Each row has a name. After each piece below comes the name of the row it's from, unless a question asks for something else. Each question is about the rows just above it. Places in a row count from 1.

Sab: [130 120 184 183 170 131  77 140 155 117 121 173 209 108 150 139 160 129
 153 123 101 154 133 129 166  94 155 183 156 163 125  94 184 172 105 123
 125 109 114 130 157 175 111 142 133 144 173 164 128]
bulor: [171 159 105  99  90 119 162 102 125 154 139 149 140 137 162 132 148 128
 152 206 168 152 133 149 148 135 153 118  89 140 115  98 134 147 180 102
 144 156 173  87  73  94 174 135 135 173 112 117 120]
nel: [129 129 174 169 164 117  76 137 150 112 120 164 201 108 151 128 164 131
 152 122 105 166 129 133 165  88 147 171 144 157 124  89 171 177 107 118
 125 107 118 119 152 161 110 139 128 154 174 163 128]
zav: [139 100 154 173 147 203 175 154 147 167 150 150 125 152 120 183 103 132
 129 137 137  67 156 121 118 190 158 161 185 146 152 193 163  90 141 173
 141 159 127 200 156 180 152 146 161  77 109 124 147]
vonud: [130 134 172 165 163 112  76 136 149 111 120 162 199 109 153 125 166 133
 152 123 107 173 128 135 166  86 145 167 140 156 124  86 167 180 108 116
 126 107 121 114 150 156 110 139 127 160 176 164 128]
lino: [130 128 175 171 164 119  76 136 151 113 120 166 202 108 151 130 163 131
 152 123 105 165 129 132 165  89 148 172 145 158 123  88 173 176 107 118
 125 107 118 119 152 162 110 140 129 153 174 163 127]
Daro: [131 126 176 172 163 121  77 136 151 115 120 167 203 108 151 132 162 130
 152 125 107 173 129 135 166  90 150 174 146 159 123  89 175 174 108 118
 125 108 118 121 150 163 112 140 130 151 172 162 127]
Vepos: [107 109 154 137 114 151 133 120 172 157 127 128  76 151 128 198 157 124
  87 134 165 129 111 170 107 117 126 165 178 139 163 175 149 163 119 145
 125 106 141 162 122 167 151  88 168 132 117 109 119]
Bebap: [129 126 179 175 167 121  74 110 152 113 120 168 205 107 151 132 163 131
 153 121 103 163 130 132 166  89 150 176 149 159 124  89 176 176 105 119
 125 106 116 123 155 166 109 140 130 151 175 165 128]
feli: [129 132 172 119 163 114  76 137 149 111 120 162 198 109 151 126 165 133
 151 122 106 170 128 134 165  87 145 168 141 155 124  88 167 178 107 117
 125 107 119 117 151 157 109 139 127 157 175 163 128]
Desap: [ 92 148 172 145 158 120  88 155 146 166 150 146 121 152 118 181 103 134
 128 133 137  69 155 122 117 189 154 158 184 144 153 195 159  90 140 174
 141 158 127 199 157 177 151 145 160  78 110 125 148]
After [107 173 128 135 166], its row goes on with
[ 86 145 167 140 156 124  86 167 180 108 116 126 107 121 114 150 156 110
 139 127 160 176 164 128]
[ 89 148 172 145 158 123  88]
lino
Which row holds [130 128 175 171 164 119  76 136 151 113 120 166 202 108 151 130 163 131
 152 123 105 165 129 132 165  89 148 172 145 158 123  88 173 176 107 118
 125 107 118 119 152 162 110 140 129 153 174 163 127]?
lino
Which row holds [139 100 154 173 147 203 175 154 147 167 150 150 125 152 120 183 103 132
 129 137 137  67 156 121 118 190 158 161 185 146 152 193 163  90 141 173
 141 159 127 200 156 180 152 146 161  77 109 124 147]?
zav
Which row holds these entries in another order? [128 165 175 151 130 140 109 166 155 123 116 106 125 119 105 176 176  89
 124 159 149 176 150  89 166 132 130 163 103 121 153 131 163 132 151 107
 205 168 120 113 152 110  74 121 167 175 179 126 129]
Bebap
After [ 88 155 146 166], its row goes on with
[150 146 121 152 118 181 103 134 128 133 137  69 155 122 117 189 154 158
 184 144 153 195 159  90 140 174 141 158 127 199 157 177 151 145 160  78
 110 125 148]
[163 128 129 132 172 119 163 114  76 137 149 111 120 162 198 109 151 126
 165 133 151 122 106 170 128 134 165  87 145 168 141 155 124  88 167 178
 107 117 125 107 119 117 151 157 109 139 127 157 175] is which row reordered?
feli

nel: [ 62 140 117 146 116  65]
lino: [137 164  53 105  87 114]
kuvik: [ 77 137  77 160 172 116]
Vepos: [101 130 187 112 115  54]
bulor: [155 165  53 105  71 117]
Sab: [137 164  53 105 136  57]
feli: [ 96 133 179  95 117  50]
Bebap: [ 96 133  77 161 172 116]
The rest of the row after [101 130]:
[187 112 115  54]
Where do [105  71 117] appear?
bulor
Row and place of [179] in the named rows:
feli, 3
Which row holds [137 164  53 105 136  57]?
Sab
The rest of the row after [ 96 133 179]:
[ 95 117  50]

nel: [ 91 126 111 113 105  97]
Daro: [114  97 105  91 111 126]
kuvik: [140  92 148 105 146 142]
Desap: [114 100 101  97 162 178]
lino: [ 72 110 161 134 137 109]
Which row holds these entries in another order? [ 72 109 110 134 137 161]
lino
[113 111 126  91  97 105] is which row reordered?
nel

bulor: [121  48 144 119 138 148  99 102 141  93  95]
lino: [ 97 127 150 110 120 165 156 104 163 128  70]
Bebap: [121  48 144 119 138 148 111 102 141  93  95]
zav: [139 165 150 127 120 156 110 150  89  93  94]
Go on from [150 127 120] to the end of its row.
[156 110 150  89  93  94]
The row with [165 150 127 120 156 110] is
zav
Go on from [165 156 104] to the end of its row.
[163 128  70]
Go on from [120 165] to the end of its row.
[156 104 163 128  70]

Daro: [132 134 121 125 155]
Sab: [123 125 116 135 192]
Vepos: [130 113 127 136 107]
lino: [132 121 127 135 107]
Where in the named rows is [123]?
Sab, 1
Go on from [132 121] to the end of its row.
[127 135 107]

bulor: [170 106 177 125 120]
Daro: [157 106 176 152  87]
lino: [153 108 171 150  65]
kuvik: [170 106 178 127 119]
vonud: [171  99 179 120 161]
Desap: [151 106 173 135 113]
Vepos: [170 104 179 124 126]
feli: [169 101 183 103 151]
Bebap: [169 105 178 127 122]
zav: [157 108 176 144  97]
Sab: [177  96 188 101 163]
nel: [165 174 179 139 114]
[173] is at row and place
Desap, 3
Row and place of [119] in the named rows:
kuvik, 5
Go on from [177  96] to the end of its row.
[188 101 163]
Which row holds [106 176]?
Daro

bulor: [133 118 126 128 128 127 130]
Sab: [200 162 191 112 103 116 123]
nel: [127 138 146 132 136 120 119]
Vepos: [200 162 191 112 103 110 184]
feli: [112 139 121 162 112  79 116]
zav: [123 112 116 162 191 200 102]
Row and place of [138] in the named rows:
nel, 2
The rest of the row after [162 112]:
[ 79 116]
[103 116 123 200 162 191 112] is which row reordered?
Sab
Where in the named rows is [120]?
nel, 6
Row and place of [130] in the named rows:
bulor, 7

Daro: [137 149 128 113 128 140]
kuvik: [162 147 110 102 102 128]
Vepos: [147 176  97 139 136 165]
nel: [164 169 103 108 107 119]
Bebap: [147 176  97 146 106 137]
vonud: [160 166 112  95 110 141]
Desap: [164 110 102 138 110 128]
bulor: [147 176  97 124 106  97]
Which value is in both Daro and Bebap?
[137]
[128 113]
Daro
Which value is in both bulor and kuvik?
[147]
Where do [147 110 102] appear?
kuvik
Where in the named rows is [95]?
vonud, 4
Shared by Bebap and Daro:
[137]

Desap: [150 113  91 106 142 165 150 116  92 105 140 164]
feli: [143  93  81  89 167 172 129  84  87 134 174 164]
lino: [104 107 162 134  93 136 160  88 106 161 135  92]
zav: [ 80 166 213 172  86  42  88 174 212 165  78  43]
Shared by zav and lino:
[88]
After [150 113], its row goes on with
[ 91 106 142 165 150 116  92 105 140 164]
[150 150 106 142 105 116 164  92 140 165 113  91] is which row reordered?
Desap

zav: [ 92  80 190 171]
Daro: [121 112  58 168]
Vepos: [112  57 121 168]
nel: [188  60 166 198]
bulor: [ 68 165 129  68]
Bebap: [ 60 190  59  55]
kuvik: [145 190 153 202]
lino: [153 200  65  60]
Desap: [107 139 187 165]
The one value in Bebap and nel:
[60]
[121 168]
Vepos
The row with [ 80 190] is
zav
Which row holds these entries in another order? [168  58 112 121]
Daro
[153 202]
kuvik

zav: [124 123 141 135 127 125 127 161 112 116 138 145 136 139 121 146 129 116
 133 133 148 145 133 140]
Vepos: [148 145 141 131 127 125 127 161 112 116 138 145 136 139 121 110 129 116
 133 133 148 124 133 140]
Sab: [120  80 128  73 163 112 115  89 114 130 107 130  90 132  89 136 148 123
 119 117 151 148 164 118]
lino: [112  96 136 106 144 111 121 140 104 110 127 139 115 143  97 153 139 112
 125 152 152 147 133 129]
kuvik: [124 123 141 135 127 125 127 161 112 116 138 145 136 139 121 146 129 116
 133 133 148 145 141 129]
feli: [106 137 149 161 122 119 145 204 112 110 127 140 115 143 123 180 143 118
 136 117 150 148 164 138]
bulor: [117 111 133 118 139 118 126 138 115 115 131 134 122 142 111 148 138 121
 127 142 143 139 136 128]
vonud: [124 123 141 135 127 125 127 161 112 116 138 145 136 139 121 146 123 134
 127 121 118 119 124 125]
[148 123 127 118 117 150 143 112 161 164 138 137 204 180 136 145 115 119
 122 149 143 106 140 110] is which row reordered?
feli
[148 145 141 129]
kuvik
After [117 150 148 164], its row goes on with
[138]
[106 137 149 161 122 119 145 204 112 110 127 140 115 143 123 180 143 118
 136 117 150 148 164 138]
feli
The rest of the row after [110 127 139 115 143]:
[ 97 153 139 112 125 152 152 147 133 129]

Bebap: [130 121 104 130 144 132 129 132 141 122 124 122 115 131 134 124 121 140
 119 122 124 135 131 139 131 118 126 142 138 143 129 121 117 125 114 133
 124 129 131 118 130 128 132 122 129]
feli: [139 112 141 108 131 131 113 134 110 122 134 116 116 132 111 137 133 124
 128 138  84 113 114 143 134 119 123 145 123 147 139 151 140 127 131 152
 138 101 125 141 125 142 104 127 131]
Sab: [131 142 125 141 122 139 147 127 112 128 124 116 134 113 134 127 141 131
  61 132 145 138 137 114 110 152 101 123 143 119 108 134 104 131 132 151
 122 138 113 111 133 131 125 116  84]
bulor: [110 109 141 108 131 131 113 134 110 122 134 116 116 132 111 137 133 124
 128 138 144 113 114 143 134 119 123 125 123 147 132 151 141 127 131 152
 138 101 125 141 125 142 104 127 131]
After [133 124 128 138 144], its row goes on with
[113 114 143 134 119 123 125 123 147 132 151 141 127 131 152 138 101 125
 141 125 142 104 127 131]
Which row holds these entries in another order? [131 141 111 134 119 142 133 131 113 114 147 125 122 132  61 134 151 143
 123 112 110 128 138 108 124 137 127 101 116 116 138 152 145 104 131 127
 113 131 139 122  84 141 134 125 132]
Sab
[101 123 143]
Sab
[142 104 127 131 139 112 141 108 131 131 113 134 110 122 134 116 116 132
 111 137 133 124 128 138  84 113 114 143 134 119 123 145 123 147 139 151
 140 127 131 152 138 101 125 141 125] is which row reordered?
feli
[139 112 141 108 131 131 113 134 110 122 134 116 116 132 111 137 133 124
 128 138  84 113 114 143 134 119 123 145 123 147 139 151 140 127 131 152
 138 101 125 141 125 142 104 127 131]
feli
[130 121 104 130 144 132 129 132 141 122 124 122 115 131 134 124 121 140
 119 122 124 135 131 139 131 118 126 142 138 143 129 121 117 125 114 133
 124 129 131 118 130 128 132 122 129] is in which row?
Bebap

Desap: [179 125 134  92 100 138 117 145 125 190 160  95 113 115]
Vepos: [137 152 127 122 142 133 118 134 120 130 138 132 129 132]
Bebap: [119 103 134 145 126 132 148 143 140 137 117 131 135 123]
nel: [177 108 151 119  68  92 147 117 203  72 174 131 138 193]
[140 137 117 131 135] is in which row?
Bebap
Row and place of [127] in the named rows:
Vepos, 3
[125 190 160  95 113]
Desap
[135] is at row and place
Bebap, 13

Sab: [180  95  87  80 117 106 119 132 138 126 139 134 143 132 104  59 151 161
 126 105 103 146 115]
Daro: [180  95  87  80 117 106 119 132 138 131 124 130 132  96 120 115 151 161
 126 105 103 146 115]
lino: [127 114 169  80 116 127 113  98  96 113 130 129 132 136 156 124 192 119
 151 104 148 139 118]
Desap: [163 206  47 151 140 102 122  60 122 126 134 104 132 143 139  59  49 130
 143 116 135 157 111]
[126 134 104 132 143 139  59]
Desap
[180  95  87  80 117 106 119 132 138 126 139 134 143 132 104  59 151 161
 126 105 103 146 115]
Sab
Put [161 126 105 103 146 115 180  95  87  80 117 106 119 132 138 126 139 134
 143 132 104  59 151] back in order: which row is it?
Sab
Where in the named rows is [192]?
lino, 17
After [130 132], its row goes on with
[ 96 120 115 151 161 126 105 103 146 115]
Which row holds [180  95  87  80 117 106 119 132 138 131 124 130 132  96 120 115 151 161
 126 105 103 146 115]?
Daro
The rest of the row after [124 192]:
[119 151 104 148 139 118]

bulor: [183 155  84 113 131 179 138]
lino: [207  86 177 165  67 139 132]
Desap: [154 107 122  77  92  78 115]
Daro: [171 145  83 101 115 134 137]
kuvik: [154 110 171 145  83  99 115]
vonud: [203  86 132 154  65 129 129]
[179] is at row and place
bulor, 6
[183 155  84 113 131 179 138]
bulor
[171 145  83  99 115]
kuvik
[139] is at row and place
lino, 6

feli: [193 128  97  89]
bulor: [206 128 128 159]
Sab: [196 155 129 129]
Daro: [128 127 130 159]
[155 129 129]
Sab
The one value in feli and bulor:
[128]
[193 128  97  89]
feli

